In the rows, zero is written as 128.
Each name stands for a flat space through zero: a line, a plane or more. A row that begins with a name and a colon came from that space; any other row is followed by the name of the space it lies nearest, among the names in its block.
dotag_dav: [114,134,142,137,102,149,167,144,146,110,125,133,116,127,104,130,168,163,110,101,107,114,121,160,133]
vebu_sopa: [146,144,85,130,129,104,121,132,134,93,132,164,202,110,90,177,193,89,113,107,169,142,127,151,140]
lek_ros: [162,155,149,172,109,100,131,137,111,103,142,157,114,152,85,157,96,180,135,171,107,121,127,99,205]
gok_zes: [123,155,104,123,180,130,104,125,132,146,111,159,126,126,174,131,143,104,110,130,133,114,146,131,83]
vebu_sopa: [155,174,146,145,162,117,114,162,147,144,140,178,128,129,142,135,161,125,111,156,109,123,120,121,113]
dotag_dav: [130,92,127,119,126,118,104,112,132,145,133,85,130,122,146,105,100,75,134,125,146,147,122,105,103]
vebu_sopa: [130,129,121,135,109,138,142,131,125,87,109,150,156,131,83,152,175,130,116,103,138,127,122,151,129]
vebu_sopa: [126,150,150,147,117,158,157,156,149,104,113,164,121,139,96,136,197,162,95,104,97,112,113,161,112]
gok_zes: [126,134,138,135,137,132,126,127,124,138,123,129,100,138,144,119,107,143,127,140,113,118,134,117,126]
lek_ros: [145,113,185,147,120,128,119,143,146,145,129,105,86,134,142,88,106,101,125,144,108,131,108,97,91]
duv_katub: [150,119,107,129,138,90,92,113,120,137,145,116,153,122,135,138,95,84,140,149,157,148,131,96,145]
lek_ros: [131,115,110,142,121,134,111,115,133,125,132,118,138,153,102,135,137,139,101,115,111,138,116,121,142]
vas_zuber: [144,115,160,136,88,116,149,154,157,124,161,106,140,111,98,120,151,116,129,121,125,146,99,133,144]
gok_zes: [133,116,170,125,117,137,131,126,97,129,117,119,95,146,126,107,69,158,165,163,115,126,127,101,138]
dotag_dav: [133,145,141,143,125,135,140,154,160,132,141,142,126,127,119,129,176,138,99,116,103,125,112,144,121]
dotag_dav: [110,86,101,140,72,126,148,104,144,112,151,67,134,130,87,134,127,144,107,84,124,139,119,140,179]
gok_zes: [118,141,145,121,150,140,131,138,134,150,120,135,99,123,166,108,125,130,129,135,116,114,134,131,93]
vas_zuber: [163,148,178,156,115,104,135,159,135,119,142,148,112,125,114,128,121,126,139,163,120,127,115,107,143]
vebu_sopa: [99,148,113,107,167,139,133,128,138,164,125,131,101,111,193,112,126,132,125,124,123,107,151,146,95]
dotag_dav: [129,113,179,108,113,153,143,139,101,119,105,129,114,134,117,104,106,144,170,146,126,130,118,123,109]
lek_ros: [159,127,108,145,161,141,60,109,100,119,103,166,161,190,91,148,132,130,103,148,111,148,112,89,120]
duv_katub: [138,143,167,90,132,137,148,170,131,143,146,150,154,102,129,115,158,129,168,148,132,142,109,146,113]
dotag_dav: [154,149,116,135,168,110,85,128,120,141,129,160,145,140,142,140,123,106,123,159,132,135,130,101,120]
vas_zuber: [124,122,148,142,110,123,143,140,162,157,165,91,94,124,140,105,118,146,113,126,95,128,115,124,146]
gok_zes: [130,122,117,129,115,127,131,130,137,118,136,125,152,125,105,138,155,123,118,112,132,138,118,139,137]
vas_zuber: [151,138,72,129,178,111,57,92,84,123,107,166,172,163,123,164,102,110,126,158,150,142,143,90,138]
lek_ros: [94,120,70,99,122,141,146,113,138,130,143,112,167,113,121,146,167,146,115,82,138,133,135,173,150]
dotag_dav: [146,138,108,150,143,124,97,118,120,113,116,156,145,156,106,152,140,128,103,133,123,131,126,113,134]
duv_katub: [135,156,155,146,128,126,150,154,144,111,116,160,111,114,131,132,161,120,118,127,127,108,130,143,104]
lek_ros: [117,126,150,122,109,130,161,140,136,122,127,118,110,105,136,116,131,126,141,119,135,118,131,146,119]
vebu_sopa: [149,128,129,143,100,121,134,136,123,90,130,146,164,136,68,156,158,135,125,123,135,140,112,133,159]
duv_katub: [119,87,110,59,112,123,130,121,116,150,164,81,193,92,126,117,117,99,186,124,172,172,116,140,144]
duv_katub: [133,150,125,150,152,96,119,120,125,124,110,142,96,111,173,133,97,88,127,144,153,103,160,112,108]
vebu_sopa: [146,168,170,156,138,137,139,174,166,147,150,162,102,139,127,121,172,164,96,143,73,118,104,132,123]
duv_katub: [87,115,100,148,99,152,162,93,112,82,84,117,93,144,108,143,121,172,105,82,124,92,157,155,144]
gok_zes: [126,123,137,108,134,119,129,122,106,127,115,125,126,109,151,119,94,102,166,144,159,126,143,121,113]
lek_ros: [128,138,142,112,140,126,133,140,125,139,128,137,126,112,150,119,124,117,149,142,138,126,132,130,111]
vas_zuber: [91,125,114,126,125,146,151,120,150,155,141,96,89,126,157,111,123,167,107,103,98,110,138,148,136]
vebu_sopa: [104,101,100,126,119,137,132,116,165,132,128,90,134,112,140,117,168,83,89,71,138,131,124,153,88]
duv_katub: [110,83,84,134,81,125,139,96,138,97,130,79,155,124,86,144,144,110,104,71,149,140,126,147,153]
duv_katub: [97,106,106,133,110,167,137,99,114,116,109,109,108,168,101,129,120,195,105,99,93,118,131,138,152]
lek_ros: [134,132,139,160,99,108,147,128,132,112,140,118,102,129,111,137,106,150,123,134,119,117,133,120,172]
lek_ros: [109,114,109,113,132,137,129,118,137,135,123,110,133,117,145,120,140,107,119,102,139,128,133,143,103]
vebu_sopa: [125,181,113,116,165,125,138,148,126,137,133,182,139,114,151,151,156,156,133,144,127,111,146,152,136]
dotag_dav: [156,172,81,157,176,93,81,131,150,147,154,170,157,138,140,164,158,110,82,144,121,132,131,112,144]
dotag_dav: [145,116,104,139,138,95,91,124,165,164,173,94,147,120,146,123,130,76,100,126,130,154,113,105,131]
gok_zes: [133,133,174,100,119,127,152,156,121,149,151,123,120,106,141,105,104,146,180,162,126,135,120,127,139]
vas_zuber: [129,134,109,137,135,108,123,117,123,107,108,139,135,112,138,144,130,86,124,120,163,118,148,130,113]
vas_zuber: [159,124,98,170,127,68,89,115,156,139,169,102,139,123,131,145,108,73,96,136,141,145,126,90,162]
vas_zuber: [148,113,118,129,119,123,101,128,137,149,171,110,162,152,93,132,129,148,119,139,102,163,96,108,173]
vas_zuber: [140,117,143,124,123,128,119,134,130,137,140,119,136,133,119,118,125,122,135,137,123,144,112,116,128]
duv_katub: [139,122,121,134,131,119,108,123,132,136,140,121,139,137,123,130,123,118,121,134,125,141,120,112,136]
gok_zes: [125,120,93,151,122,119,118,107,135,109,120,121,136,137,113,148,139,115,95,102,135,125,135,129,137]
gok_zes: [135,111,176,127,90,162,150,154,137,126,143,118,127,151,77,110,151,179,130,126,84,145,87,134,143]
[143,118,138,116,148,160,93,133,119,135,113,148,156,162,106,119,156,126,120,133,109,151,99,116,91]
lek_ros
[115,127,147,125,122,143,146,136,138,143,134,115,99,127,142,108,123,152,128,126,106,120,125,135,124]
vas_zuber
[130,148,146,149,125,134,139,149,153,153,159,129,98,144,127,122,134,185,105,139,74,121,115,127,159]
gok_zes
[145,132,140,144,143,137,107,131,123,96,81,165,137,140,115,134,162,80,109,121,144,124,124,123,66]
vebu_sopa
[101,132,148,129,125,171,157,135,133,118,94,138,91,138,132,112,154,161,111,103,102,102,130,155,90]
vebu_sopa
[123,103,160,105,125,151,127,135,131,154,132,101,116,132,139,90,115,127,144,132,112,142,109,121,100]
vas_zuber
[109,122,104,136,111,136,143,96,90,89,95,132,116,145,105,151,98,169,135,118,136,108,155,134,163]
duv_katub
[141,135,162,121,135,143,128,144,111,116,104,158,130,135,118,122,136,127,147,145,129,128,120,125,99]
lek_ros
[147,128,184,111,125,160,130,165,128,138,133,148,140,144,101,106,157,150,146,148,98,148,88,127,106]
lek_ros
[91,132,130,89,134,152,160,117,91,127,100,132,104,115,158,118,93,168,174,133,140,104,160,151,125]
duv_katub
[136,181,108,101,205,133,97,152,137,169,133,192,159,121,176,136,176,116,121,150,124,128,132,139,84]
gok_zes
[155,139,195,152,117,112,137,161,143,140,145,128,86,124,136,103,104,126,141,166,107,125,112,101,126]
vas_zuber
[116,125,155,94,131,120,149,147,144,169,155,98,110,84,182,92,107,106,164,140,139,130,131,135,108]
dotag_dav
[147,130,157,124,127,131,123,142,115,120,122,146,138,134,112,125,128,126,148,149,129,137,115,117,121]
vas_zuber
[120,133,102,147,116,126,138,124,146,116,136,127,133,131,110,147,157,144,95,102,118,121,129,145,151]
dotag_dav
[90,84,106,75,124,175,131,110,124,145,121,89,154,130,128,104,146,132,135,87,128,148,116,156,96]
vas_zuber
[122,115,105,137,117,138,124,113,128,111,120,123,140,145,101,140,144,138,105,104,123,130,125,134,137]
lek_ros
[131,180,140,112,176,119,132,157,133,158,134,174,118,102,184,126,137,125,145,160,131,111,145,137,103]
dotag_dav
[137,124,117,125,142,145,101,122,117,124,115,146,153,156,106,135,145,132,117,128,119,141,115,121,117]
lek_ros
[125,115,156,161,94,143,144,128,137,125,135,103,82,159,102,114,108,183,108,125,79,120,114,116,160]
gok_zes
[127,117,128,127,125,147,125,111,91,76,66,155,141,141,100,141,137,107,136,114,158,120,138,133,91]
vebu_sopa
[98,129,95,94,116,147,162,128,129,117,131,130,163,108,113,145,172,154,134,92,141,127,134,180,143]
lek_ros
[118,122,97,120,134,127,120,117,136,141,142,114,143,127,134,133,135,128,115,114,128,135,130,135,138]
lek_ros
[74,90,96,99,120,164,142,92,124,147,118,73,105,134,152,104,105,157,123,88,117,121,142,149,121]
duv_katub
[88,126,61,136,142,139,119,96,155,182,172,83,100,156,156,128,109,203,75,104,69,120,139,133,187]
vas_zuber
[121,139,121,124,122,115,147,139,149,146,162,116,128,108,139,130,134,142,128,126,122,127,129,142,157]
dotag_dav

Each name stands for a flat space through zero: a line, a plane or more. A row that begins with a name and a colon came from that space; any other row is followed by the name of the space it lies nearest, among the names in its block.
rog-buvuv: [125,151,122,153,95,130,131,76,166,118,134,109,126,157,137,107,143,123,110,144,120,129,140,136,138]
rog-buvuv: [131,130,99,97,102,152,134,125,152,127,107,131,107,120,130,134,138,118,149,138,128,186,130,115,136]
leva-mamo: [140,122,104,98,161,143,147,176,99,117,120,113,107,142,132,149,95,136,132,111,163,163,124,116,98]
leva-mamo: [98,146,113,103,160,143,124,123,91,144,108,105,113,140,128,77,133,81,138,107,146,89,123,157,116]
rog-buvuv: [122,132,150,122,158,120,114,143,93,145,112,149,129,124,119,157,119,118,149,106,134,75,116,120,125]
pomu-radez: [120,129,93,105,150,166,155,123,124,111,118,73,68,208,126,147,106,130,142,121,181,152,130,124,115]
zoz-mobu: [131,134,125,86,116,137,117,156,115,155,95,164,151,61,125,122,124,107,143,132,87,144,116,117,115]
rog-buvuv: [104,145,136,134,107,145,125,96,142,134,125,106,119,137,126,116,143,128,138,145,115,103,131,133,136]
rog-buvuv: [138,97,123,122,138,102,114,129,124,141,126,166,144,109,116,115,142,102,126,116,116,130,119,143,147]
vanut-bepe: [118,139,98,108,104,150,130,127,132,132,95,125,92,134,124,177,141,144,164,143,106,139,111,109,120]
rog-buvuv: [130,140,152,137,148,129,138,177,108,110,158,113,147,92,148,105,110,151,110,121,161,142,146,124,108]
leva-mamo: [143,163,117,136,159,118,141,202,94,88,148,125,126,88,172,115,125,143,117,92,205,180,149,119,99]
pomu-radez: [125,136,119,115,121,151,131,97,160,117,121,123,88,159,131,133,146,102,159,116,188,167,148,116,167]
vanut-bepe: [94,117,81,142,138,97,113,148,74,142,119,122,125,102,125,100,179,140,126,135,62,68,86,179,97]
vanut-bepe: [111,109,169,110,132,143,120,126,129,155,145,125,171,80,116,51,119,100,117,140,108,113,140,150,141]
zoz-mobu: [136,112,95,137,123,123,137,125,145,106,136,122,97,155,132,146,150,142,133,127,153,171,130,129,142]
leva-mamo: [117,141,116,139,127,130,133,115,137,113,146,104,125,130,144,70,149,112,112,125,155,144,145,152,135]
rog-buvuv: [160,117,168,150,143,104,123,93,152,125,144,156,151,167,120,139,101,103,106,106,161,116,146,118,160]
pomu-radez: [123,121,130,107,117,130,110,112,138,150,105,164,125,105,116,133,152,97,160,124,119,128,123,124,159]
leva-mamo: [132,151,114,98,101,154,133,109,153,135,106,125,132,120,134,101,119,97,126,138,117,166,137,123,124]
leva-mamo: [128,116,114,112,141,140,143,141,120,126,136,101,132,136,128,92,107,124,107,132,129,149,130,144,109]
leva-mamo: [135,151,117,137,125,132,139,147,130,102,135,116,112,129,149,143,129,148,128,122,163,162,140,113,117]
leva-mamo: [132,86,137,120,125,124,125,113,138,148,130,138,145,135,102,127,117,125,121,144,87,117,116,137,139]
rog-buvuv: [150,129,131,112,133,123,123,128,137,130,115,163,132,121,129,140,122,99,137,107,153,156,135,112,145]
zoz-mobu: [160,128,107,119,130,98,115,125,139,126,110,188,134,112,135,131,146,82,132,95,152,171,131,122,153]
pomu-radez: [107,111,121,119,86,143,121,106,156,144,125,126,129,98,116,108,162,133,143,165,76,139,122,138,147]
zoz-mobu: [127,74,122,92,131,120,110,121,121,171,103,170,142,108,91,129,134,98,145,135,68,111,99,141,147]
leva-mamo: [133,100,106,82,143,153,140,131,122,143,104,118,110,161,107,143,96,113,138,129,121,146,114,124,118]
vanut-bepe: [136,119,140,138,128,121,131,152,117,127,132,132,135,122,123,172,111,168,126,138,105,115,117,111,110]
pomu-radez: [141,147,142,131,128,121,121,84,146,135,120,142,144,153,129,104,116,80,112,112,141,115,141,131,144]
zoz-mobu: [120,102,124,124,143,112,116,146,111,136,135,148,133,95,123,105,155,118,137,118,129,126,122,147,143]
zoz-mobu: [122,139,112,128,102,134,130,127,132,130,118,119,127,119,130,136,133,148,126,151,86,129,117,126,109]
pomu-radez: [146,142,163,183,107,97,132,147,141,105,181,126,193,77,154,88,119,171,65,148,102,133,148,134,108]
vanut-bepe: [168,119,122,128,146,96,121,134,131,120,118,184,128,138,130,169,125,104,132,90,167,157,130,109,149]
leva-mamo: [129,163,113,82,120,154,126,126,128,143,87,140,125,109,135,111,119,79,145,117,133,152,131,117,120]
vanut-bepe: [119,115,139,127,131,120,116,114,127,145,131,139,146,112,119,92,140,103,125,128,112,106,127,148,143]
pomu-radez: [143,134,134,98,138,155,143,117,139,131,118,113,131,161,125,117,79,100,116,122,151,152,141,117,120]
pomu-radez: [119,151,98,159,104,119,134,129,137,101,146,105,120,116,154,100,166,151,112,140,127,151,135,145,118]
zoz-mobu: [121,154,125,131,116,123,122,156,113,127,125,137,142,73,146,115,145,137,129,131,112,130,126,128,110]
vanut-bepe: [128,128,143,110,142,156,145,158,122,119,140,102,124,125,133,126,96,143,129,129,161,155,142,114,115]
zoz-mobu: [134,139,128,129,121,138,137,97,145,127,123,110,127,170,126,128,105,120,112,134,125,123,133,126,122]
vanut-bepe: [129,130,90,138,148,120,136,143,105,107,115,118,76,180,131,195,137,155,149,110,158,123,111,118,114]
zoz-mobu: [119,114,139,151,143,95,109,154,104,129,144,158,138,83,130,126,166,138,139,114,132,102,122,140,144]
pomu-radez: [146,112,172,115,142,138,130,138,138,132,137,145,141,125,119,150,92,124,135,118,160,142,144,101,147]
vanut-bepe: [142,128,110,117,144,124,136,177,104,117,124,135,124,110,138,149,117,145,129,117,140,158,122,117,103]
rog-buvuv: [147,114,116,142,124,124,151,161,141,96,170,104,146,111,148,91,117,159,85,141,142,197,146,137,111]
zoz-mobu: [92,133,131,85,112,198,154,115,127,152,120,42,131,149,112,76,76,137,112,181,69,110,123,143,80]
vanut-bepe: [142,151,157,123,93,163,144,112,174,117,132,111,131,138,134,154,93,148,127,152,137,167,152,88,130]
pomu-radez: [128,129,128,109,134,135,120,99,136,142,106,143,115,152,117,133,128,88,147,112,145,120,128,125,150]
rog-buvuv: [130,155,182,126,130,148,124,105,149,130,130,133,132,136,131,136,106,106,143,114,179,119,157,99,156]
[128,107,145,125,138,125,122,138,103,149,108,140,123,149,100,211,101,163,148,137,84,69,97,106,112]
leva-mamo
[159,147,157,108,129,129,126,121,145,137,120,160,169,108,134,102,89,80,108,111,144,154,149,112,134]
pomu-radez
[134,159,53,141,88,116,140,132,141,99,125,112,122,110,162,89,166,139,97,144,100,191,125,150,96]
rog-buvuv
[119,147,116,150,103,123,118,47,168,127,117,126,105,183,126,120,164,93,134,127,135,108,135,141,166]
vanut-bepe
[112,138,131,142,125,131,124,111,122,131,118,115,106,159,121,166,134,146,145,134,118,81,117,123,125]
leva-mamo
[131,183,167,164,131,104,111,102,131,122,137,148,158,114,153,94,137,93,111,100,163,89,154,130,142]
rog-buvuv
[137,109,119,95,140,129,123,110,131,150,112,147,143,130,114,86,118,70,121,115,124,140,127,145,142]
zoz-mobu
[116,154,90,146,120,119,126,99,132,114,121,114,101,156,142,110,166,113,128,120,142,123,128,148,131]
pomu-radez
[116,92,138,115,160,136,131,115,97,156,115,104,122,192,89,158,85,135,126,136,88,51,97,138,107]
pomu-radez
[123,142,140,119,129,133,122,140,125,131,127,139,135,93,137,110,136,113,138,119,145,137,138,124,135]
rog-buvuv
[116,139,86,106,122,139,129,107,122,140,97,114,111,150,125,108,136,99,130,131,102,122,112,147,112]
pomu-radez
[129,138,114,120,115,158,153,103,152,117,135,76,124,171,133,92,98,126,98,148,127,156,141,136,109]
pomu-radez
[120,146,142,157,107,126,132,121,135,121,149,102,151,118,139,103,125,155,98,152,97,109,134,137,109]
leva-mamo
[135,109,163,143,156,105,121,126,122,132,161,138,171,113,127,65,118,99,94,111,147,111,145,154,145]
vanut-bepe
[134,87,97,131,140,117,133,87,149,122,138,119,108,190,113,101,141,99,114,120,147,146,128,159,158]
zoz-mobu
[125,136,123,173,127,108,130,131,130,98,154,116,110,143,144,146,156,164,124,125,156,125,135,130,133]
zoz-mobu
[125,128,119,154,135,116,138,172,106,104,153,108,122,113,143,142,136,182,118,134,132,133,124,130,102]
pomu-radez
[117,129,112,131,115,110,112,137,115,139,116,151,134,86,129,123,164,129,138,133,90,114,111,140,126]
pomu-radez
[127,106,174,92,135,167,136,164,144,130,153,127,140,74,126,102,108,126,149,131,178,189,160,106,157]
rog-buvuv
[152,131,147,133,133,127,136,130,143,114,139,135,134,142,133,147,102,131,119,118,163,153,145,107,135]
vanut-bepe
[98,102,133,129,150,159,149,129,123,117,162,58,102,168,120,96,119,153,124,143,158,122,137,150,127]
zoz-mobu
[117,95,163,116,155,128,116,160,101,147,134,149,134,95,109,146,126,136,156,120,132,99,121,122,143]
zoz-mobu
[109,157,120,112,70,164,125,80,187,130,120,120,118,100,140,76,169,96,147,152,130,181,154,129,165]
rog-buvuv

Rows lie near named flat spaces through zero. A row that begins with a name and a colon came from that space; any other row is followed by the name of its block's space that it lies nearest.
zifid-leze: [130,155,152,168,111,149,131,144,140,134,123,85,154,151,123,159,132,136,133,79,131,154,100,115,152]
pimud-saze: [155,132,143,111,158,131,137,155,144,144,80,78,143,98,130,157,125,127,122,105,160,121,110,126,110]
dizi-geg: [103,150,129,142,140,108,128,101,122,115,129,121,121,101,90,119,152,158,115,128,156,158,103,89,86]
dizi-geg: [105,95,120,151,130,130,123,111,141,114,147,132,113,127,138,139,131,101,132,111,154,122,132,106,119]
dizi-geg: [171,110,134,110,152,156,141,169,145,133,135,159,99,128,164,111,118,93,122,131,120,100,142,156,108]
kif-bapim: [122,90,139,142,140,142,117,119,157,130,136,145,140,139,150,141,97,85,155,158,137,103,152,158,136]
pimud-saze: [106,139,126,135,122,152,149,98,124,120,133,171,144,171,113,95,105,141,143,173,93,140,187,145,127]
dizi-geg: [163,136,130,103,120,151,145,163,127,140,118,134,128,151,148,119,120,124,125,122,94,117,145,155,149]
kif-bapim: [89,172,84,144,136,119,162,94,85,121,136,146,104,116,111,70,151,180,105,118,122,165,129,89,93]
kif-bapim: [96,74,122,133,123,116,110,82,141,90,157,149,107,128,105,145,143,91,134,128,164,124,142,92,105]
zifid-leze: [107,124,125,199,112,141,110,145,100,110,180,168,114,164,168,129,104,131,129,112,101,115,159,118,146]
kif-bapim: [124,126,172,102,122,156,153,153,200,147,105,138,121,128,134,101,118,151,122,184,108,135,169,132,89]
pimud-saze: [123,107,129,102,124,167,174,114,159,117,83,97,140,158,107,147,131,115,130,91,143,141,179,96,111]
dizi-geg: [135,95,117,132,142,135,123,119,119,101,155,164,104,137,132,129,128,88,129,120,140,110,146,124,112]
dizi-geg: [133,98,121,133,130,166,158,142,158,116,142,137,88,142,152,121,143,90,117,78,141,126,144,100,103]
kif-bapim: [111,142,143,104,134,124,147,97,153,113,114,131,116,110,70,105,159,154,113,151,148,166,127,91,67]
dizi-geg: [115,128,81,104,131,113,151,131,118,157,112,110,107,94,167,98,137,141,115,114,127,118,119,125,135]
pimud-saze: [151,137,147,98,149,175,181,133,156,119,75,110,140,150,96,131,129,129,121,108,138,147,171,110,83]
pimud-saze: [154,126,98,116,136,136,136,119,79,97,152,170,105,152,115,113,139,104,121,103,117,122,141,130,126]
pimud-saze: [84,110,167,116,80,166,164,109,230,142,96,83,148,157,109,137,139,136,140,133,130,168,160,94,125]
pimud-saze: [88,91,107,110,91,135,141,90,137,124,117,127,145,165,129,134,114,123,146,140,109,123,193,120,162]
pimud-saze: [83,131,155,171,126,146,142,117,177,138,111,96,146,128,128,140,118,147,136,127,150,153,139,97,107]
kif-bapim: [123,109,112,130,136,119,120,122,112,115,140,142,112,121,135,130,128,116,124,122,138,114,136,119,120]
zifid-leze: [129,140,138,169,109,153,131,145,131,127,148,122,131,161,143,139,127,123,132,88,115,140,121,122,152]
kif-bapim: [161,161,175,132,105,121,98,168,103,98,150,149,120,146,90,143,142,166,104,129,98,143,121,111,116]
kif-bapim: [164,88,112,98,157,111,110,169,103,122,124,142,97,96,168,143,115,104,110,122,139,71,145,135,114]
zifid-leze: [75,129,122,180,127,125,129,96,150,136,147,120,128,117,138,118,130,132,139,128,150,148,109,109,122]
dizi-geg: [166,138,159,98,164,145,143,148,170,147,99,125,133,106,121,115,124,116,130,161,141,128,113,161,92]
zifid-leze: [163,139,144,123,137,166,147,120,143,126,121,127,156,167,104,135,126,87,151,116,127,142,119,163,143]
zifid-leze: [118,127,118,138,113,149,150,119,158,139,146,125,113,139,141,107,147,106,133,104,128,146,106,126,138]
kif-bapim: [81,116,89,162,135,129,140,76,118,124,148,143,127,134,136,108,123,111,145,125,142,134,138,122,133]
dizi-geg: [110,127,151,146,106,124,107,105,138,124,123,106,171,151,101,165,116,129,152,139,130,140,128,132,160]
dizi-geg: [166,143,98,97,129,125,132,144,59,110,143,176,108,148,127,101,129,136,111,126,85,112,153,146,137]
zifid-leze: [129,117,113,125,108,124,125,165,110,122,154,155,82,127,166,110,135,144,100,113,100,110,150,107,126]
kif-bapim: [97,83,82,153,122,111,111,97,95,101,168,148,102,131,148,139,132,94,131,95,147,107,138,102,142]
pimud-saze: [86,132,119,149,147,127,133,103,109,144,92,132,179,137,143,127,63,162,153,189,113,110,202,154,138]
zifid-leze: [88,147,152,131,94,113,120,122,174,163,133,125,138,115,133,97,127,172,135,195,100,149,116,141,142]
zifid-leze: [113,115,122,129,140,93,97,118,94,118,123,139,140,110,126,144,104,147,129,165,132,103,153,129,125]
zifid-leze: [134,126,133,129,134,117,110,135,102,118,126,140,137,130,126,142,109,138,127,145,121,111,150,134,129]
pimud-saze: [171,117,97,84,119,158,152,100,116,119,143,155,133,180,109,110,142,57,152,109,106,129,124,180,175]
[146,129,127,95,122,97,106,156,101,125,130,144,106,105,132,122,133,155,105,149,109,108,131,127,121]
pimud-saze
[174,127,149,84,112,146,142,147,175,135,126,104,113,129,109,131,172,91,122,94,136,147,73,134,132]
pimud-saze
[144,137,148,122,119,155,146,146,154,134,115,114,134,148,126,131,131,126,128,113,118,140,132,130,130]
dizi-geg
[141,113,116,108,139,149,151,102,126,98,130,144,114,148,95,124,148,94,126,102,144,138,142,112,103]
dizi-geg
[151,152,132,175,165,139,124,130,129,138,147,114,135,114,135,133,134,90,142,92,163,139,51,152,129]
pimud-saze
[96,122,98,129,165,140,165,81,154,155,102,121,144,110,140,96,111,110,152,155,153,132,136,151,114]
kif-bapim
[113,142,115,118,135,115,142,115,134,143,109,104,126,99,122,114,143,148,121,126,143,143,107,114,114]
dizi-geg
[110,127,98,123,139,108,135,113,115,132,127,125,108,97,135,109,141,138,117,122,144,128,116,110,111]
dizi-geg
[125,123,118,129,136,122,128,97,127,131,103,77,163,124,106,167,134,103,147,93,167,136,96,127,151]
zifid-leze
[167,137,136,100,145,137,141,151,127,124,109,120,118,119,115,131,142,124,112,107,137,129,118,124,104]
pimud-saze
[82,122,129,182,102,143,129,93,157,122,169,134,125,153,129,122,138,112,145,114,134,156,115,110,141]
pimud-saze
[131,121,138,133,141,103,94,146,131,155,127,131,144,100,163,134,94,130,142,182,122,95,119,174,149]
dizi-geg
[135,117,123,129,194,119,123,110,92,95,121,173,119,104,105,124,107,124,122,163,160,106,167,123,57]
zifid-leze
[183,127,140,59,113,152,141,146,142,136,128,170,127,163,121,97,126,102,137,174,75,117,150,192,151]
zifid-leze
[143,172,146,129,137,124,132,148,113,123,128,140,116,116,104,107,142,171,105,136,117,150,113,115,92]
dizi-geg
[128,137,133,127,107,133,133,143,136,137,126,116,129,137,135,128,133,141,124,117,112,135,126,124,143]
kif-bapim
[163,144,158,140,125,139,105,129,82,72,164,188,130,180,73,140,126,126,125,136,103,136,155,129,115]
dizi-geg
[140,139,141,111,126,129,127,117,128,129,110,119,158,141,100,138,123,129,141,145,122,136,128,148,141]
dizi-geg
[145,121,156,156,111,130,90,148,115,109,161,150,137,159,129,159,113,114,137,130,111,114,132,142,155]
kif-bapim
